Here is a tiny trained network, its code and every weight. The questions are about switching its units off for an input and a class, where a switched-off unit gives its printed mean instead of its output.

import numpy as np


def w(rows, s, z=0):
    codes = np.array(rows[::2]) - 128.0
    scale = np.full(codes.shape[1], s)
    scale[-1] = z or s
    return codes * scale


def f(y):
    return np.maximum(y, 0)


def log_softmax(a):
    a = a - a.max(-1, keepdims=True)
    return a - np.log(np.exp(a).sum(-1, keepdims=True))


def net(x, mask):
    res = np.array(x, float).reshape(1, 2) / 4 @ E
    y = f(res @ A[0][:, :-1].T + A[0][:, -1])
    res = res + np.where(mask, y, B[0][:, -1]) @ B[0][:, :-1]
    return log_softmax(res[-1] @ U[:, :-1].T + U[:, -1])


A, B = {}, {}
E = w([
[64,178,182],'x0',
[114,30,253],'x1',
],0.013)
A[0] = w([
[151,113,101,118],'neuron 0',
[251,25,126,230],'neuron 1',
[189,120,84,111],'neuron 2',
[173,50,123,172],'neuron 3',
[207,119,75,90],'neuron 4',
[143,225,80,189],'neuron 5',
[37,106,205,255],'neuron 6',
[156,30,140,224],'neuron 7',
],0.014,0.0042)
B[0] = w([
[162,72,194,153],'neuron 0',
[99,236,215,247],'neuron 1',
[214,53,169,178],'neuron 2',
[112,255,145,196],'neuron 3',
[165,68,161,188],'neuron 4',
[198,139,61,218],'neuron 5',
[51,83,209,235],'neuron 6',
[80,201,133,221],'neuron 7',
],0.009,0.016)
U = w([
[42,68,149,240],'0',
[79,196,111,109],'1',
[128,199,6,169],'2',
[85,27,46,8],'3',
[207,70,161,104],'4',
[120,63,96,2],'5',
[188,37,32,154],'6',
],0.011,0.005)

Each question gives the input, the list of numbers given to net, and the class t.
The units are the neurons (one row each of A and B). Each row of codes is followed by its name. A weight is (code - 128) times the scale printed after its matrix; where a second scale follows, it is the last column's (A, B and U).
mask holds one flag per neuron, in row order. A switched-off neuron (its flag False) gives its mean, the last column of its row in B, instead of its output. The means were averaged over made-up inputs and are rounded, as every weight is.
A unit's drop is (log p(t) with every unit on - log p(t) with that unit switched off) / (log p(t) with every unit on - log p(t) with every unit switched off).
The circuit of an input: a set's keep is (log p(t) with only the set's units on - log p(t) with every unit switched off) / (log p(t) with every unit on - log p(t) with every unit switched off). Starting from all 8 units, units are removed one at a time, each time the one whose removal leaves the highest keep (on an exact tie, the one counted first), for as long as the keep stays at least 0.8.
units of the circuit, in order: the units of the circuit, biggest drop first
top k neurons: the k neurons with the biggest drops, biggest first
drop when u is switched off: that unit's drop, to one decimal
input [-8,0], class 1: units of the circuit, in order -> neuron 1
input [-2,-1], class 4: units of the circuit, in order -> neuron 7; neuron 3
input [2,-2], class 2: units of the circuit, in order -> neuron 6; neuron 1
input [-6,-2], class 4: top 2 neurons -> neuron 2; neuron 4
input [0,-3], class 6: units of the circuit, in order -> neuron 1; neuron 7
input [-4,-1], class 4: units of the circuit, in order -> neuron 2; neuron 4
input [-7,1], class 1: top 3 neurons -> neuron 1; neuron 3; neuron 7
input [-3,-1], class 4: top 2 neurons -> neuron 7; neuron 2
input [-6,-1], class 4: top 4 neurons -> neuron 2; neuron 4; neuron 0; neuron 6
input [6,-2], class 0: top 2 neurons -> neuron 3; neuron 1
input [-6,-6], class 6: top 2 neurons -> neuron 5; neuron 6
input [7,-4], class 2: top 2 neurons -> neuron 5; neuron 1
input [-4,8], class 1: drop when neuron 6 is switched off -> 0.0
input [-7,-6], class 4: drop when neuron 2 is switched off -> 0.2
input [-8,-2], class 4: units of the circuit, in order -> neuron 2
input [-1,-5], class 6: drop when neuron 1 is switched off -> 0.1
